Here is a tiny trained network, its code and every weight. The questions are about switching its units off for an input and a target symbol, where a switched-off unit gives its printed mean instead of its output.

import numpy as np


def w(rows, s, z=0):
    codes = np.array(rows[::2]) - 128.0
    scale = np.full(codes.shape[1], s)
    scale[-1] = z or s
    return codes * scale


def norm(h):
    return h / np.sqrt((h * h).mean(-1, keepdims=True) + 1e-5)


def f(y):
    return np.maximum(y, 0)


def softmax(a):
    e = np.exp(a - a.max(-1, keepdims=True))
    return e / e.sum(-1, keepdims=True)


def log_softmax(a):
    a = a - a.max(-1, keepdims=True)
    return a - np.log(np.exp(a).sum(-1, keepdims=True))


def net(x, mask):
    ids = ['ΞΦγζλψ'.index(c) for c in x.split()]
    T = len(ids)
    res = E[ids] + P[:T]
    q, k, v = (norm(res) @ M[0].T for M in (Q, K, V))
    z = softmax(np.where(np.tri(T) > 0, q @ k.T / 4**0.5, -1e9)) @ v
    res = res + np.where(mask[0], z, O[0][:, -1]) @ O[0][:, :-1]
    y = f(norm(res) @ A[0][:, :-1].T + A[0][:, -1])
    res = res + np.where(mask[1:25], y, B[0][:, -1]) @ B[0][:, :-1]
    return log_softmax(norm(res)[-1] @ U[:, :-1].T + U[:, -1])


Q, K, V, O, A, B = {}, {}, {}, {}, {}, {}
E = w([
[30,182,139,188],'Ξ',
[143,117,254,69],'Φ',
[102,218,75,125],'γ',
[123,106,218,77],'ζ',
[229,40,101,143],'λ',
[74,92,225,80],'ψ',
],0.0099)
P = w([
[54,83,217,1],'0',
[8,130,194,9],'1',
[97,102,179,37],'2',
[135,93,176,88],'3',
[157,75,145,127],'4',
[152,69,105,140],'5',
[150,64,64,145],'6',
[156,77,68,144],'7',
],0.0044)
Q[0] = w([
[170,129,77,127],'head 0',
[139,91,146,204],'head 0',
[50,158,151,5],'head 0',
[76,139,180,103],'head 0',
],0.02)
K[0] = w([
[152,120,111,64],'head 0',
[68,154,223,127],'head 0',
[161,93,5,177],'head 0',
[123,127,110,194],'head 0',
],0.018)
V[0] = w([
[97,145,246,162],'head 0',
[134,139,89,2],'head 0',
[71,208,85,93],'head 0',
[138,122,77,151],'head 0',
],0.0069)
O[0] = w([
[110,103,28,150,205],'head 0',
[86,183,138,180,250],'head 0',
[159,83,120,254,33],'head 0',
[154,120,175,112,38],'head 0',
],0.0079,0.0024)
A[0] = w([
[210,117,110,131,166],'neuron 0',
[113,70,155,151,171],'neuron 1',
[175,108,79,130,50],'neuron 2',
[96,168,113,164,21],'neuron 3',
[156,52,108,109,133],'neuron 4',
[113,107,175,128,107],'neuron 5',
[99,184,141,111,65],'neuron 6',
[144,144,150,112,110],'neuron 7',
[137,98,138,115,108],'neuron 8',
[144,103,132,84,78],'neuron 9',
[180,172,105,121,183],'neuron 10',
[137,87,146,120,125],'neuron 11',
[143,142,192,178,155],'neuron 12',
[147,83,150,139,147],'neuron 13',
[105,175,116,106,4],'neuron 14',
[128,145,170,158,56],'neuron 15',
[174,232,112,151,179],'neuron 16',
[249,170,105,135,142],'neuron 17',
[99,182,115,153,32],'neuron 18',
[115,154,129,120,66],'neuron 19',
[153,127,167,113,128],'neuron 20',
[109,131,138,79,45],'neuron 21',
[139,98,180,115,60],'neuron 22',
[182,100,134,108,175],'neuron 23',
],0.012,0.0024)
B[0] = w([
[104,203,87,119,214],'neuron 0',
[167,177,159,106,221],'neuron 1',
[173,96,221,133,213],'neuron 2',
[177,149,126,74,172],'neuron 3',
[105,184,145,129,254],'neuron 4',
[169,139,111,178,199],'neuron 5',
[211,123,128,130,218],'neuron 6',
[133,132,160,150,179],'neuron 7',
[139,144,135,124,172],'neuron 8',
[121,113,65,147,190],'neuron 9',
[116,146,135,207,181],'neuron 10',
[119,140,128,113,189],'neuron 11',
[44,94,102,127,182],'neuron 12',
[134,147,120,95,192],'neuron 13',
[180,194,80,146,178],'neuron 14',
[94,129,93,166,150],'neuron 15',
[68,99,131,216,204],'neuron 16',
[210,3,136,110,190],'neuron 17',
[161,146,181,100,180],'neuron 18',
[144,148,114,143,157],'neuron 19',
[160,137,138,170,191],'neuron 20',
[69,75,122,120,225],'neuron 21',
[184,171,106,163,201],'neuron 22',
[115,99,173,127,215],'neuron 23',
],0.017,0.0039)
U = w([
[143,254,182,89,211],'Ξ',
[219,128,83,169,190],'Φ',
[43,137,108,245,127],'γ',
[102,100,24,62,129],'ζ',
[177,38,189,87,81],'λ',
[22,100,161,64,4],'ψ',
],0.011,0.0022)

Each question gives the input, a string of symbols that net reads in full, and the target symbol t.
The units are the heads (4 rows each of Q, K, V and O) and the neurons (one row each of A and B). Each row of codes is followed by its name. A weight is (code - 128) times the scale printed after its matrix; where a second scale follows, it is the last column's (O, A, B and U).
mask holds one flag per unit, heads first, then neurons. A switched-off unit (its flag False) gives its mean, the last column of its rows in O or B, instead of its output. The means were averaged over made-up inputs and are rounded, as every weight is.
A unit's drop is (log p(t) with every unit on - log p(t) with that unit switched off) / (log p(t) with every unit on - log p(t) with every unit switched off).
The circuit of an input: a set's keep is (log p(t) with only the set's units on - log p(t) with every unit switched off) / (log p(t) with every unit on - log p(t) with every unit switched off). Starting from the 12 units with the biggest drops (on a tie, the unit counted first), units are removed one at a time, each time the one whose removal leaves the highest keep (on an exact tie, the one counted first), for as long as the keep stays at least 0.8.
units of the circuit, in order: the units of the circuit, biggest drop first
k most important neurons: the k neurons with the biggest drops, biggest first
drop when u is switched off: that unit's drop, to one decimal
input ψ Ξ λ ζ λ λ Ξ, target Φ: 4 most important neurons => (neuron 4; neuron 3; neuron 0; neuron 23)
input Ξ ψ λ, target Ξ: most important neuron => (neuron 4)
input γ ζ ζ ζ, target γ: units of the circuit, in order => (head 0; neuron 12)
input γ γ Φ Φ, target γ: units of the circuit, in order => (neuron 12; head 0)
input λ Φ γ ζ ζ, target Φ: units of the circuit, in order => (neuron 22; neuron 9)
input λ λ Ξ ζ Φ γ λ Ξ, target Φ: units of the circuit, in order => (head 0; neuron 3)
input γ ζ ζ ψ ψ, target γ: units of the circuit, in order => (head 0; neuron 12)
input γ γ Φ, target γ: units of the circuit, in order => (head 0; neuron 12)
input ζ ψ ψ, target ψ: 2 most important neurons => (neuron 17; neuron 21)
input γ λ γ γ ζ, target γ: 2 most important neurons => (neuron 12; neuron 15)
input ζ λ Ξ ζ, target Φ: 4 most important neurons => (neuron 22; neuron 5; neuron 4; neuron 20)
input ζ Φ λ, target Ξ: 3 most important neurons => (neuron 4; neuron 0; neuron 21)
input γ Ξ λ Φ λ, target λ: 2 most important neurons => (neuron 17; neuron 2)
input λ λ Ξ γ, target γ: units of the circuit, in order => (neuron 16)
input ζ γ ψ, target γ: drop when head 0 is switched off => 1.1
input Φ γ ζ Ξ λ Φ ζ λ, target λ: drop when neuron 20 is switched off => 0.1
input λ λ λ ψ λ Ξ, target Ξ: drop when neuron 17 is switched off => 0.7
input λ ψ ζ Φ ψ Ξ, target Ξ: drop when neuron 5 is switched off => 0.3
